In the rows, 128 means zero.
Known rows:
faklim: [106 128 127 157 132 120 116 103 147 137 124 126 108 135 151 117 152 183
 121 115  93 144 117 106 120 128 144 151 136 131]
plikes: [105 128 130 154 128 122 119 105 148 138 126 127 110 141 149 115 154 181
 114 115  91 137 114 103 114 129 146 146 138 126]
vizo: [110 122 150 135 126 108 140 120 123 131 119 118 126 119 113 117 135 137
 112 114 122 121 124 130 119 130 116 132 127 111]
leska: [ 86 125 122 139 150 128 135 104 147 127 135 124  94 136 154 120 144 161
 120 106  94 131 130 121 105 130 134 143 126 135]
badror: [136 127 107 121 130 131 134 121 129 125 130 128 137 137 126 134 121 112
 131 136 139 120 128 130 126 121 120 121 130 116]
katrado: [136 175  99  76 175 202  79 186 161 101 161 157  87 166 213 153 133 107
 136 136 136 155 145 119 118 135 185 140 138 210]
skegruvu: [112 122 156 148 124 107 134 127 123 130 109 119 130 117 114 118 133 146
 110 117 132 132 121 132 129 124 112 142 132 115]
ritro: [136 129 107 122 125 130 136 122 127 123 129 132 139 136 126 134 120 112
 132 137 138 121 126 131 125 121 124 119 132 120]
tolaflu: [113 128 165 131 107  98 141 115 119 114 119 109 125 130 115 112 133 132
 114 111 111 115 119 127 109 129 109 123 134 133]
ploza: [151 107 211 100  88  97 131 147  93 135 122 124 158 108  73 116 112  64
 116 124 134 122 106 137 133 139  91  55 138 148]
lozo: [142 128  98 129 130 128 131 119 126 118 124 131 140 129 129 139 116 121
 147 134 141 123 131 140 139 122 123 128 133 118]
noro: [168 113 119 144 119 163 130 102 128 213 146 116 169 123  94 135 137 108
  96 202 132 102 133 115 109 111 133 144 107  43]
stotefles: [110 119 147 140 123 107 137 120 121 131 118 120 128 116 112 118 132 142
 120 113 121 124 125 132 126 128 118 132 123 114]
skorasal: [135 172  96  85 162 206  86 193 164 107 165 164  88 167 204 148 131 116
 131 141 131 158 137 108 118 136 183 131 133 214]
drizol: [129 125 107 110 181 151 146 114 133 172 142 155 133 127 125 131 123 100
 115 130 155 111 132 124 151 115 142 131 125  66]
flebruklar: [136 121 100 149 140 127 119 121 120 121 117 136 143 112 129 131 107 120
 166 142 135 134 131 150 154 117 120 107 140 133]
flurus: [133 170  93  81 161 207  87 194 165 106 166 162  87 168 205 151 131 118
 131 140 133 158 137 109 116 134 180 133 135 215]
plebul: [147 113 165  82  88  98 152 135 101 144 136 124 152 110  63 130 125  69
 112 124 144 108 124 125 127 153 111  83 123 102]
stufle: [133 129 122 110 123 132 140 128 131 130 136 135 133 144 123 129 123 105
 116 139 134 115 125 127 114 122 117 120 139 117]

Facts:
badape druke:334 bokem:ridofluk supok:skiguk
bagran bokem:drizol vagu:pinefom supok:vudran
biki bokem:kofu vagu:stifor supok:dugan
binakli druke:334 bokem:kofu vagu:ledrir supok:klifar
bisin druke:365 bokem:nisku vagu:pagil
bredre bokem:drizol supok:katrado
brudro druke:486 bokem:ropome vagu:trobun supok:nisku
brupak druke:881 bokem:gobaflek vagu:skizor supok:plofak
brusuker druke:486 bokem:deklan
bubrun druke:486 bokem:gobaflek vagu:brupak
dadol bokem:rosuskol vagu:nisor
damok druke:486 bokem:flozupe vagu:dradran supok:bredre
deklan bokem:skamol vagu:plusko supok:neplam
delegrol druke:486 bokem:nazam vagu:flaga supok:skegruvu
dradran bokem:flozupe vagu:flafik supok:flobir
dremol druke:486 bokem:flebruklar supok:voskes
drifebrul druke:662 bokem:vures supok:pligron
drizol supok:zastal
drorum druke:486 bokem:dreta vagu:kofu
druvur druke:486 bokem:gobaflek vagu:plesul
dubribre druke:365 bokem:dadol supok:gugum
dugan druke:486 bokem:trigur supok:bagran
fabrom druke:486 bokem:flebruklar vagu:dremol
fadrem druke:486 bokem:badror vagu:saros
faklim druke:881 bokem:ridofluk vagu:skozabrek supok:fustu
fenu druke:486 bokem:skoplim vagu:klifar
festal druke:486 bokem:ridofluk vagu:plibru
figral druke:334 bokem:lozo vagu:lagek supok:biki
fina druke:662 bokem:kofu vagu:binakli supok:pamegru
fipen druke:486 bokem:grukivu supok:tifliror
flafik druke:662 bokem:flozupe vagu:ridofluk
flaga druke:486 bokem:nazam vagu:zedetrur
flebruklar bokem:dreta
flobir druke:486 bokem:stufle supok:fluson
flozupe supok:pladrek
flurus druke:662 bokem:deklan vagu:rofle
fluson bokem:flozupe vagu:pligron
fustu druke:365 bokem:dreta vagu:klibriras
getabrak druke:486 bokem:stufle vagu:flobir supok:ledrir
gobaflek bokem:mebrudu vagu:redrek
gobak druke:662 bokem:topus
gosol druke:662 bokem:drizol vagu:vudom supok:nobrek
grakinir druke:334 bokem:grukivu vagu:trode
grelaban druke:334 bokem:ladam vagu:pladrek
grukivu bokem:mebrudu
gugum bokem:skamol vagu:plimal
kaplar druke:486 bokem:fluson
katrado druke:662 bokem:mezivi vagu:tifliror supok:moko
kebrok bokem:rosuskol vagu:robafar supok:mivak
kigikil druke:486 bokem:ritro vagu:traluk
klibriras druke:486 bokem:dreta vagu:flebruklar
klifar druke:662 bokem:skoplim supok:damok
klodi druke:662 bokem:bagran vagu:lires supok:pinefom
klubril druke:662 bokem:libe vagu:stotefles supok:redrek
kofu bokem:dreta vagu:vestisak
kuzu druke:662 bokem:flozupe vagu:damok supok:festal
lafi supok:klubril
lagek druke:881 bokem:lozo supok:skofel
ledrir druke:486 bokem:kofu vagu:biki supok:faklim
lemor druke:881 bokem:topus vagu:voskes supok:saros
leska druke:881 bokem:ropome vagu:vizo supok:dradran
leskeflus druke:365 bokem:mezivi vagu:katrado supok:dremol
libe supok:zasu
lires druke:662 bokem:bagran supok:ridofluk
lozo bokem:ladam
lustun druke:486 bokem:kebrok
meskom druke:486 bokem:dradran vagu:puflir supok:potrel
mezivi bokem:drizol vagu:bredre supok:noro
mivak druke:486 bokem:topus vagu:gobak
moko druke:486 bokem:ridofluk vagu:festal supok:rofle
nazam bokem:badror
neplam druke:486 bokem:rosuskol vagu:dadol supok:nazam
netrur druke:486 bokem:dradran vagu:pamegru supok:plimal
nisku bokem:libe supok:puflir
nisor druke:486 bokem:rosuskol vagu:trifal
nobrek druke:486 bokem:badror vagu:nazam supok:lemor
noro druke:334 bokem:dradran vagu:netrur supok:vestisak
pagil druke:662 bokem:nisku
pagrel druke:486 bokem:bredre supok:trode
pamegru druke:881 bokem:dradran vagu:meskom supok:pagil
patodras druke:486 bokem:nazam vagu:delegrol
petrabre druke:881 bokem:rudri supok:brudro
pimi druke:334 bokem:flozupe vagu:skiguk
pinefom druke:365 bokem:drizol vagu:volus supok:sona
pladrek druke:662 bokem:ladam vagu:lozo supok:patodras
plebri druke:662 bokem:rugin vagu:topus
plebul druke:365 bokem:libe vagu:klubril supok:kaplar
plesul druke:365 bokem:gobaflek
plibru druke:662 bokem:ridofluk vagu:badape
pligron druke:486 bokem:flozupe supok:deklan
plikes druke:881 bokem:ridofluk vagu:faklim
plimal druke:881 bokem:skamol supok:leskeflus
plofak druke:486 bokem:badror vagu:fadrem supok:drizol
ploza druke:365 bokem:kofu vagu:fina supok:flozupe
plupan druke:486 bokem:bredre vagu:skiplum
plusko druke:486 bokem:skamol vagu:gugum supok:fadrem
pogus druke:486 bokem:nazam
potrel druke:334 bokem:gobaflek vagu:bubrun supok:pagrel
puflir druke:486 bokem:dradran
redrek druke:881 bokem:mebrudu vagu:skofel supok:lires
ridofluk bokem:flozupe vagu:pimi supok:rudri
robafar druke:365 bokem:rosuskol vagu:vapa
rofle druke:486 bokem:deklan vagu:brusuker
ropim druke:486 bokem:gugum supok:dubribre
ropome bokem:rudri vagu:tisur
saros druke:365 bokem:badror vagu:nobrek supok:tolaflu
skamol supok:bubrun
skegruvu druke:486 bokem:ritro
skiguk druke:881 bokem:flozupe vagu:fluson supok:fipen
skiplum druke:486 bokem:bredre vagu:pagrel
skizor druke:486 bokem:gobaflek vagu:druvur
skofel bokem:mebrudu vagu:grukivu supok:treza
skoplim bokem:dreta vagu:fustu supok:libe
skorasal druke:662 bokem:nisku vagu:bisin
skozabrek druke:486 bokem:ridofluk vagu:moko
sona druke:486 bokem:ropome supok:trifal
stifor druke:881 bokem:kofu
stotefles druke:486 bokem:libe vagu:nisku
stufle bokem:rudri vagu:ropome
tifliror druke:365 bokem:mezivi supok:vudom
tisur druke:486 bokem:rudri vagu:petrabre
tolaflu druke:486 bokem:dadol vagu:dubribre supok:petrabre
topus bokem:rugin supok:kuzu
traluk druke:334 bokem:ritro vagu:skegruvu
treza druke:486 bokem:skofel supok:ropim
trifal druke:486 bokem:rosuskol supok:ropome
trigur bokem:lafi
trobun druke:365 bokem:ropome vagu:sona
trode druke:486 bokem:grukivu vagu:fipen supok:gobaflek
vapa druke:486 bokem:rosuskol vagu:neplam supok:skizor
vestisak druke:365 bokem:dreta vagu:skoplim supok:kebrok
vizo druke:486 bokem:ropome vagu:brudro
volus druke:662 bokem:drizol vagu:mezivi
voskes druke:486 bokem:topus vagu:mivak supok:topus
vudom druke:486 bokem:drizol vagu:bagran supok:gobak
vudran druke:662 bokem:ladam vagu:grelaban supok:ploza
vures bokem:skamol vagu:deklan
zastal druke:662 bokem:fluson vagu:kaplar supok:mezivi
zasu druke:486 bokem:kebrok vagu:lustun
zata druke:881 bokem:ladam vagu:vudran
zedetrur druke:486 bokem:nazam vagu:pogus
zostok druke:486 bokem:fluson vagu:zastal

Rows:
No name comes twice in this set of rows, the named rows included.
[111 126 162 123 133 105 136 111 122 136 121 119 124 126 116 118 143 126
 101 111 121 115 125 133 108 129 119 132 133 107] => plupan
[ 88 123 111 146 148 128 135 100 145 124 133 127  95 131 154 121 142 166
 127 105  91 132 130 124 114 131 137 142 124 134] => lagek
[ 83 111  93 155 179 162 175 113 155 162 155 144  91 120 150 115 127 188
 115  93 122 131 134 100 160 129 144 161  95  88] => brupak
[101 111 151 155 130 108 128 121 117 137 111 128 128 100 111 108 127 135
 133 123 114 137 122 141 138 126 112 105 132 130] => ledrir
[100 117 162 127 167 133 161 118 129 188 138 145 119 111 107 109 132 130
  89 107 136 113 123 108 148 125 133 132 115  62] => plofak
[ 93 145 136 164 142 117 125 105 139  88 118 113  93 135 161 113 132 169
 142 108  97 136 130 126 133 121 121 162 141 146] => petrabre
[ 88 124 113 157 136 134 145 121 154 118 129 122 101 135 154 123 135 179
 116 107 107 141 126 119 119 126 124 160 121 137] => redrek
[109 128 119 160 135 121 117 102 147 132 121 126 110 133 153 119 149 184
 130 113  95 143 120 112 126 127 143 153 135 130] => pamegru
[133 123 156 163 109  96 118 120 120 140  97 119 143 113 111 120 140 163
 129 120 127 140 116 122 146 126 127 145 135 107] => festal
[125 158  93  90 168 208  80 187 157 112 168 171  85 149 203 139 127 108
 154 145 110 162 138 116 127 137 182  96 136 231] => fina
[100 114 160 146 125 109 133 122 121 138 116 129 128 109 107 109 133 133
 115 122 113 128 119 133 125 128 113 108 134 125] => dremol
[124 120 128 126 129 134 127 131 126 138 131 145 138 128 120 120 117  99
 132 149 125 129 119 133 125 117 114  90 149 134] => kofu
[ 87 130 128 150 145 129 131 114 149 126 129 127  99 139 156 116 143 165
 111 113  99 137 123 120 109 125 130 150 132 135] => zata

The same elements again, as new rows of numbers:
Known rows:
noro: [131 165 158 120 124 154 155 121 113 123 170 127 142 124 147 113 129 119
 164 126 124 123 134 125 127 124  92 163 112]
leskeflus: [127 160 129 116 127 192 189 122 114 128 142 124 161 192 144 146 126 162
 122 126 126 124 126 130 127 177 198 117 103]
ploza: [128 179 154 129 165 126 179 162 114 121 120 125 125 140 107 128 137 133
 123 134 137 128 124 161 135 157 108 118 103]
saros: [128 116 157 117 136 131 128 148 114 121 135 143 163 120 125 161 128 123
 126 127 124 129 123 119 127 133  85 119 105]
zostok: [130 134 132 117 122 112 120 124 115 124 118 127 121 125 130 151 129 120
 123 126 151 131 126 121 126 138 120 143 123]
fipen: [127 115 121 119 133 139 120 121 120 122 144 124 124 119 119 152 130 136
 131 126 128 126 126 121 128 119  85 126 177]
mivak: [127 118 122 117 123 124 119 121 121 122 115 123 123 121 123 145 125 120
 130 126 134 132 130 120 127 122  93 136 112]
sona: [129 111 121 115 137 133 122 121 131 122 121 122 125 127 117 143 126 140
 127 126 123 124 124 122 126 116  82 122 182]
druvur: [127 118 119 118 131 114 120 120 129 122 116 124 125 127 136 137 127 126
 124 125 127 136 150 123 127 136  85 134 155]
kigikil: [126 124 122 117 123 122 118 124 115 124 115 126 121 120 118 154 125 119
 130 126 147 133 126 121 127 141 106 133 111]
pladrek: [129 153 126 139 147 118 119 128 121 122 124 123 124 134 110 109 133 145
 124 130 124 123 127 122 135 119 112 119 107]
skorasal: [127 144 126 132 122 122 141 133 113 123 120 133 124 121 127 110 126 121
 126 126 125 125 128 119 133 137 166 123 113]
plibru: [127 123 135 115 123 109 120 121 122 122 119 128 128 123 157 113 127 139
 124 129 125 122 148 120 126 127 138 128 110]
vudran: [128 216 130 188 155 115 121 146 117 123 124 122 123 153 107 111 152 145
 126 134 122 123 124 128 150 120 114 122 109]
flafik: [127 128 135 117 122 110 124 124 117 122 122 131 125 123 149 110 125 129
 122 127 125 121 140 119 129 128 153 128 110]
drifebrul: [128 125 125 125 129 131 124 123 116 122 141 128 128 127 123 109 126 134
 126 126 125 123 124 121 129 116 128 119 112]
plikes: [133 128 141 141 124 111 132 138 115 123 129 130 121 123 139 112 126 124
 123 140 132 122 123 119 128 149 217 120 112]
dradran: [128 120 146 129 124 117 117 131 145 142 162 136 128 129 149 113 135 123
 124 130 123 122 123 140 126 121 167 140 159]
kofu: [127 112 127 128 123 112 137 140 125 161 117 124 124 121 117 114 130 123
 126 127 128 125 122 169 126 121 193 128 108]

Rows:
No name comes twice in this set of rows, the named rows included.
[129 115 126 137 153 113 119 133 151 142 123 122 123 124 107 111 148 122
 124 132 124 124 123 177 128 119 134 124 158] => biki
[128 112 131 114 142 112 120 119 143 122 137 123 129 124 144 112 124 167
 125 146 125 127 123 120 126 117 151 119 106] => skiguk
[128 113 134 117 127 108 121 123 180 137 116 130 130 120 172 113 131 123
 123 130 126 126 141 139 127 120 149 144 161] => fluson
[129 117 130 137 128 121 121 137 144 140 135 148 129 121 126 114 125 120
 130 127 125 122 123 135 126 120 102 119 134] => nisku
[128 143 129 122 123 134 156 121 114 128 176 132 132 176 147 111 132 154
 122 126 125 124 124 119 133 127 215 122 108] => kuzu
[128 161 123 138 151 118 122 127 124 123 116 122 123 139 107 150 152 140
 127 129 126 122 124 120 131 120  82 130 186] => dugan
[127 110 120 131 137 145 127 121 135 124 143 123 133 136 136 112 126 172
 123 133 125 125 125 120 126 124 208 118 107] => plimal
[127 123 121 116 124 164 128 122 117 138 154 125 133 179 133 148 138 164
 121 126 139 127 125 120 127 136 177 121 189] => voskes
[128 192 148 173 141 110 121 150 158 130 139 124 123 140 120 110 165 127
 124 138 125 122 122 154 130 118 149 147 170] => flozupe
[129 211 127 198 157 128 122 153 174 128 116 124 120 154 107 112 145 124
 131 134 125 126 124 175 130 117 129 131 134] => bagran
[128 146 141 122 125 108 125 119 114 122 119 132 149 128 161 110 127 136
 122 126 127 125 173 125 129 131  93 139 111] => pimi
[128 111 119 115 123 154 141 121 115 145 154 122 133 178 121 137 140 156
 121 126 154 123 125 119 128 135 185 119 191] => dremol
[133 124 147 118 122 149 129 121 118 123 160 126 125 120 142 111 128 120
 147 136 122 124 124 120 128 124 123 146 116] => zastal
[129 114 126 123 131 123 122 128 140 151 135 122 128 120 117 112 130 120
 128 128 124 125 123 163 127 118 156 123 131] => skoplim

The same elements again, as new rows of numbers:
Known rows:
skizor: [ 83  92 117  71 126 104 142  68 140 144 109 141 120 124]
plofak: [177 127 119 140 133 109 119  84  96 148 117 126 122 114]
moko: [121  97 152  95 127 115 126 225  86 128 132 143 124 135]
ploza: [168 178  66 162 118  76 123 230 153  93 138 120 119  75]
dradran: [142 130 147 131 141 163 128 184 116 108 146 109 162 101]
noro: [203 132 188 110 127 124 107  49  82 135 149 109 124  84]
dadol: [123 146 139 123 136 181 139  83 159  92 136 120 151 131]
bisin: [100 167 114 140 127  88 123 114 158 127 139 154 131 127]
skiplum: [137 113 127 150 124 124 154 106 131 163 139 141 104 145]
tisur: [115 143 121 115 129 135 127  92 130 127 119 149  99 148]
gugum: [118 152 132 127 137 174 137  81 155  97 137 117 146 129]
meskom: [136 101 148  91 126 118 127 213  86 125 131 143 129 135]
vestisak: [175 158 119 148 121  63 113  83 129  94 127 131 171 106]
gosol: [152 114 115 167 127 126 137 148 110 170 128 132 127 122]
ropim: [155 104 127 135 131 126 117 155 114 137 117 118 121 135]
topus: [ 94 109 156 188 147 135 119 160 130 112 136  69 145 118]
lustun: [119 135 113 128 128 125 130  90 126 140 126 142 100 144]
rugin: [125 142 120 131 140 168 133  80 151 109 144 119 143 125]
stifor: [ 96 149  98 110  97  75 127 125 139  83 116 146 127 172]

Rows:
No name comes twice in this set of rows, the named rows included.
[104 109 162 212 133  55 129 209 140 154 145  98 136 128] => leskeflus
[191 109 108 117 131 125 128 211 132 128 120 124  97 109] => dugan
[137 123 164 114 137 165 131 195 124  92 142 110 169 115] => ridofluk
[ 97 168 112 127 113  86 127 120 167  87 134 146 151 145] => fustu
[109 126 117 106 110 127 137 112 130  94 120 138 125 161] => klibriras
[165 121 120 114 128 117 133 200 131 122 114 135 113 123] => pladrek
[ 97 113 143  67 119 134 134 162 104 122 133 167 122 155] => puflir
[236 118 179 135 138 152 148  51 138  99 130 105 196 113] => mezivi
[117  76 131 101 129 102 129 135 120 157 104 113 132 102] => fipen
[115 145 135 117 122 176 141  99 162  58 134 108 164 143] => flebruklar
[149 104 153 104 121 136 128 173 131 112 105 132 139 155] => trifal

